[[-6.76 -1.88 -3.26  8.68 -3.57]
 [-0.19  0.56 -0.98 -0.24 -0.24]
 [-2.13 -2.01 -1.95  2.71 -1.14]]
->
[-3.57 -0.24 -1.95]

[[-5.01 -2.11  5.81]
 [-6.73 -1.07  4.38]
 [-6.73 -1.24  4.77]
 [-3.89 -2.22  2.60]
 [-4.18 -2.09  2.66]]
->
[ 5.81 -1.07 -6.73]

[[-1.15 -0.94 -0.78  1.77  1.48]
 [ 1.46  0.07 -6.27  5.36  0.46]
 [-1.37 -1.23 -1.81  5.47 -3.95]
 [ 2.03  1.89 -1.17  1.10 -1.62]
 [ 1.49  1.61 -5.98  5.29 -3.58]]
->
[ 1.48  5.36 -1.81  1.89  1.49]

[[ 6.77 -0.11  1.17  1.99]
 [-0.25 -2.16 -2.35  2.29]
 [-0.58 -0.85 -2.29 -2.38]
 [-8.19 -0.72  5.24  5.57]]
->
[ 1.99 -2.35 -0.85 -8.19]

[[-0.17  7.86  0.14 -4.80]
 [-2.08  2.88  5.01 -2.74]
 [-0.12  1.96  0.58  8.06]]
->
[-4.80  5.01  1.96]

[[ 4.15  6.98]
 [ 3.42 -0.10]]
->
[6.98 3.42]

[[ 1.39  3.11 -3.03 -0.48 -2.22]
 [ 4.04 -2.40  0.52 -4.53  5.45]
 [ 0.84  3.97 -4.35 -4.76 -6.58]]
->
[-2.22 -4.53 -4.35]

[[ 1.21 -6.95 -7.61]
 [ 2.66  8.60  3.89]]
->
[-7.61  8.60]
